Here is a tiny trained network, its code and every weight. The questions are about switching its units off for an input and a class, where a switched-off unit gives its printed mean instead of its output.

import numpy as np


def w(rows, s, z=0):
    codes = np.array(rows[::2]) - 128.0
    scale = np.full(codes.shape[1], s)
    scale[-1] = z or s
    return codes * scale


def norm(h):
    return h / np.sqrt((h * h).mean(-1, keepdims=True) + 1e-5)


def f(y):
    return y / 2 * (1 + np.tanh(0.7978845608 * (y + 0.044715 * y**3)))


def log_softmax(a):
    a = a - a.max(-1, keepdims=True)
    return a - np.log(np.exp(a).sum(-1, keepdims=True))


def net(x, mask):
    res = np.array(x, float).reshape(1, 2) / 4 @ E
    u = 0
    for l in range(3):
        y = f(norm(res) @ A[l][:, :-1].T + A[l][:, -1])
        res = res + np.where(mask[u : u + 5], y, B[l][:, -1]) @ B[l][:, :-1]
        u += 5
    return log_softmax(norm(res)[-1] @ U[:, :-1].T + U[:, -1])


A, B = {}, {}
E = w([
[208,195,187,87,121,129,84,131,251],'x0',
[143,126,118,4,50,131,105,62,74],'x1',
],0.011)
A[0] = w([
[86,62,51,76,176,90,178,179,35,2],'0.n0',
[19,136,91,167,111,178,78,14,161,108],'0.n1',
[85,113,199,1,102,162,39,97,66,128],'0.n2',
[59,144,108,118,174,183,180,129,80,161],'0.n3',
[178,102,77,40,101,67,96,73,138,178],'0.n4',
],0.0059,0.0035)
B[0] = w([
[150,113,126,100,23,255,89,208,200,227],'0.n0',
[214,14,172,210,228,143,109,54,198,136],'0.n1',
[211,225,54,179,149,67,153,29,7,254],'0.n2',
[164,223,218,110,141,180,60,153,140,204],'0.n3',
[85,149,245,172,214,90,185,148,142,228],'0.n4',
],0.0067,0.0049)
A[1] = w([
[6,16,95,187,94,218,206,164,3,70],'1.n0',
[158,40,131,127,100,90,127,69,100,3],'1.n1',
[181,159,250,211,175,161,92,112,80,91],'1.n2',
[72,236,142,159,54,129,117,198,148,52],'1.n3',
[107,208,62,131,132,116,24,162,150,61],'1.n4',
],0.0062,0.004)
B[1] = w([
[160,89,193,133,67,196,101,93,151,254],'1.n0',
[129,182,133,114,164,61,135,147,143,116],'1.n1',
[57,75,25,74,148,77,147,213,171,223],'1.n2',
[205,101,2,144,127,53,125,145,35,160],'1.n3',
[103,169,101,59,140,112,174,183,65,133],'1.n4',
],0.01,0.0057)
A[2] = w([
[173,109,10,38,93,183,71,211,110,122],'2.n0',
[143,208,174,153,126,123,132,108,207,167],'2.n1',
[176,216,164,92,127,138,67,160,206,75],'2.n2',
[157,53,164,232,254,179,151,117,234,202],'2.n3',
[39,117,99,129,174,37,178,57,156,3],'2.n4',
],0.0083,0.004)
B[2] = w([
[71,113,92,77,98,1,164,194,226,206],'2.n0',
[123,55,201,180,132,192,158,56,78,185],'2.n1',
[118,38,162,107,4,194,55,142,112,196],'2.n2',
[135,229,139,177,161,163,124,12,61,255],'2.n3',
[53,57,17,90,142,184,64,252,201,145],'2.n4',
],0.0082,0.0085)
U = w([
[155,96,246,157,57,186,59,135,150,134],'0',
[159,217,191,152,254,39,172,40,21,253],'1',
[74,83,88,45,158,14,165,214,175,3],'2',
],0.008,0.0041)

Each question gives the input, the list of numbers given to net, and the class t.
The units are the neurons (one row each of A and B). Each row of codes is followed by its name. A weight is (code - 128) times the scale printed after its matrix; where a second scale follows, it is the last column's (A, B and U).
mask holds one flag per neuron, layer by layer. A switched-off neuron (its flag False) gives its mean, the last column of its row in B, instead of its output. The means were averaged over made-up inputs and are rounded, as every weight is.
A unit's drop is (log p(t) with every unit on - log p(t) with that unit switched off) / (log p(t) with every unit on - log p(t) with every unit switched off).
The circuit of an input: a set's keep is (log p(t) with only the set's units on - log p(t) with every unit switched off) / (log p(t) with every unit on - log p(t) with every unit switched off). Starting from the 12 units with the biggest drops (on a tie, the unit counted first), units are removed one at a time, each time the one whose removal leaves the highest keep (on an exact tie, the one counted first), for as long as the keep stays at least 0.8.
circuit, biggest first: the units of the circuit, biggest drop first
top k neurons: the k neurons with the biggest drops, biggest first
top k neurons in layer l: the k neurons of layer l with the biggest drops, biggest first
drop of u: that unit's drop, to one decimal
input [0,2], class 2: top 2 neurons	(0.n4; 2.n4)
input [3,-1], class 2: top 3 neurons	(0.n1; 1.n3; 2.n0)
input [2,-7], class 1: top neuron	(2.n3)
input [3,2], class 2: top 2 neurons in layer 1	(1.n2; 1.n0)
input [5,-6], class 1: top 2 neurons	(2.n3; 0.n0)
input [-5,-5], class 0: top 3 neurons	(1.n0; 0.n4; 0.n2)
input [-3,1], class 2: top 2 neurons	(0.n3; 2.n0)
input [-8,6], class 0: top 2 neurons	(0.n0; 1.n0)
input [3,-4], class 1: top 2 neurons	(0.n3; 0.n0)
input [-7,-7], class 0: top 2 neurons	(1.n0; 0.n2)
input [1,3], class 2: top 3 neurons	(0.n4; 2.n4; 2.n3)
input [6,7], class 1: top 4 neurons	(0.n2; 0.n0; 1.n0; 0.n3)
input [-2,4], class 1: top 2 neurons	(0.n2; 2.n0)
input [1,2], class 2: circuit, biggest first	(0.n4; 1.n2)
input [1,-2], class 2: top neuron in layer 0	(0.n1)
input [0,6], class 1: drop of 0.n2	1.2
input [3,6], class 1: drop of 0.n2	0.9
input [-2,3], class 2: drop of 0.n1	0.5
